Below are the code and all the weights of a small trained network. Each question names an input and a class and asks about switching units off, where a switched-off unit gives its printed mean instead of its output.

import numpy as np


def w(rows, s, z=0):
    codes = np.array(rows[::2]) - 128.0
    scale = np.full(codes.shape[1], s)
    scale[-1] = z or s
    return codes * scale


def norm(h):
    return h / np.sqrt((h * h).mean(-1, keepdims=True) + 1e-5)


def f(y):
    return y / 2 * (1 + np.tanh(0.7978845608 * (y + 0.044715 * y**3)))


def log_softmax(a):
    a = a - a.max(-1, keepdims=True)
    return a - np.log(np.exp(a).sum(-1, keepdims=True))


def net(x, mask):
    res = np.array(x, float).reshape(1, 3) / 4 @ E
    u = 0
    for l in range(4):
        y = f(norm(res) @ A[l][:, :-1].T + A[l][:, -1])
        res = res + np.where(mask[u : u + 7], y, B[l][:, -1]) @ B[l][:, :-1]
        u += 7
    return log_softmax(norm(res)[-1] @ U[:, :-1].T + U[:, -1])


A, B = {}, {}
E = w([
[154,181,160,146],'x0',
[26,174,70,217],'x1',
[172,154,8,87],'x2',
],0.011)
A[0] = w([
[173,146,147,193,107],'0.n0',
[67,2,149,87,61],'0.n1',
[152,167,47,51,148],'0.n2',
[157,246,162,142,112],'0.n3',
[164,117,194,58,175],'0.n4',
[69,167,162,121,108],'0.n5',
[171,96,88,112,2],'0.n6',
],0.0092,0.0037)
B[0] = w([
[147,116,98,203,134],'0.n0',
[204,135,51,181,180],'0.n1',
[36,219,210,66,253],'0.n2',
[221,154,140,255,178],'0.n3',
[150,171,96,245,251],'0.n4',
[217,135,30,192,146],'0.n5',
[20,136,112,88,130],'0.n6',
],0.0057,0.0043)
A[1] = w([
[106,48,110,96,45],'1.n0',
[72,92,103,108,88],'1.n1',
[136,129,150,101,2],'1.n2',
[97,110,187,154,63],'1.n3',
[173,116,84,166,106],'1.n4',
[96,8,87,97,107],'1.n5',
[121,135,165,89,52],'1.n6',
],0.017,0.0048)
B[1] = w([
[133,185,212,153,164],'1.n0',
[203,200,142,207,201],'1.n1',
[134,81,165,151,105],'1.n2',
[88,116,80,77,174],'1.n3',
[124,180,175,161,196],'1.n4',
[195,222,255,173,254],'1.n5',
[126,121,119,191,126],'1.n6',
],0.0094,0.0033)
A[2] = w([
[253,56,139,90,4],'2.n0',
[95,41,184,153,161],'2.n1',
[124,142,76,150,104],'2.n2',
[120,85,93,124,20],'2.n3',
[103,85,168,149,61],'2.n4',
[80,92,211,159,87],'2.n5',
[141,111,132,97,137],'2.n6',
],0.013,0.0033)
B[2] = w([
[2,27,195,209,253],'2.n0',
[233,158,5,20,179],'2.n1',
[123,80,167,116,176],'2.n2',
[114,118,62,91,99],'2.n3',
[116,208,100,67,132],'2.n4',
[172,200,48,76,191],'2.n5',
[94,103,28,145,132],'2.n6',
],0.0084,0.0042)
A[3] = w([
[153,133,98,71,107],'3.n0',
[166,154,58,33,83],'3.n1',
[187,32,103,116,76],'3.n2',
[202,44,218,58,252],'3.n3',
[122,179,230,124,95],'3.n4',
[183,250,210,144,134],'3.n5',
[62,53,88,189,208],'3.n6',
],0.012,0.0037)
B[3] = w([
[122,189,65,110,135],'3.n0',
[188,227,86,102,158],'3.n1',
[100,137,142,142,137],'3.n2',
[63,251,114,175,193],'3.n3',
[192,97,96,162,181],'3.n4',
[206,54,119,122,249],'3.n5',
[130,169,207,205,165],'3.n6',
],0.012)
U = w([
[229,151,111,187,232],'0',
[67,184,159,222,213],'1',
[169,230,19,49,176],'2',
[205,60,94,156,60],'3',
[54,111,164,3,30],'4',
[58,42,82,93,2],'5',
[41,75,104,83,3],'6',
[41,80,89,92,10],'7',
],0.015,0.0072)

Each question gives the input, the list of numbers given to net, and the class t.
The units are the neurons (one row each of A and B). Each row of codes is followed by its name. A weight is (code - 128) times the scale printed after its matrix; where a second scale follows, it is the last column's (A, B and U).
mask holds one flag per neuron, layer by layer. A switched-off neuron (its flag False) gives its mean, the last column of its row in B, instead of its output. The means were averaged over made-up inputs and are rounded, as every weight is.
A unit's drop is (log p(t) with every unit on - log p(t) with that unit switched off) / (log p(t) with every unit on - log p(t) with every unit switched off).
The circuit of an input: a set's keep is (log p(t) with only the set's units on - log p(t) with every unit switched off) / (log p(t) with every unit on - log p(t) with every unit switched off). Starting from the 12 units with the biggest drops (on a tie, the unit counted first), units are removed one at a time, each time the one whose removal leaves the highest keep (on an exact tie, the one counted first), for as long as the keep stays at least 0.8.
circuit, biggest first: the units of the circuit, biggest drop first
most important unit: the unit with the biggest drop
k most important neurons: the k neurons with the biggest drops, biggest first
top k neurons in layer l: the k neurons of layer l with the biggest drops, biggest first
drop of u: that unit's drop, to one decimal
input [2,3,1], class 3: 2 most important neurons => [2.n0 3.n3]
input [-4,-3,5], class 2: 2 most important neurons => [0.n2 2.n0]
input [1,0,2], class 3: most important unit => 0.n2
input [8,8,-7], class 0: circuit, biggest first => [2.n0 3.n3 0.n2]
input [-4,6,-7], class 2: circuit, biggest first => [2.n1 2.n5 2.n0 0.n4]
input [-6,-8,3], class 1: circuit, biggest first => [2.n0 3.n3]
input [1,7,7], class 1: top 3 neurons in layer 2 => [2.n1 2.n5 2.n2]
input [-1,-8,-8], class 1: top 4 neurons in layer 0 => [0.n2 0.n1 0.n6 0.n4]
input [0,1,0], class 3: top 2 neurons in layer 0 => [0.n2 0.n5]
input [-8,3,-8], class 0: top 2 neurons in layer 1 => [1.n5 1.n1]
input [1,-6,-6], class 1: 2 most important neurons => [2.n0 0.n2]
input [0,0,2], class 3: 3 most important neurons => [2.n0 3.n3 2.n1]
input [2,7,-8], class 2: 2 most important neurons => [2.n5 2.n1]
input [-1,0,0], class 3: most important unit => 1.n4
input [7,2,-6], class 0: 2 most important neurons => [0.n3 0.n5]
input [2,3,3], class 3: 2 most important neurons => [2.n0 3.n3]
input [4,6,-8], class 2: 4 most important neurons => [2.n5 2.n1 2.n0 0.n4]
input [1,0,0], class 3: 2 most important neurons => [3.n3 3.n5]
input [6,-7,0], class 1: 2 most important neurons => [2.n0 1.n5]
input [-8,2,-3], class 0: most important unit => 1.n5
input [2,-2,-2], class 3: 2 most important neurons => [0.n4 3.n5]
input [7,-4,-8], class 2: top 3 neurons in layer 1 => [1.n3 1.n5 1.n1]
input [-1,4,-7], class 2: drop of 2.n1 => 0.4
input [-5,-8,5], class 1: drop of 2.n0 => 0.2
input [1,6,-7], class 2: drop of 3.n0 => 0.0
input [-1,-8,4], class 1: drop of 2.n0 => 0.2
input [3,-2,2], class 3: most important unit => 3.n5
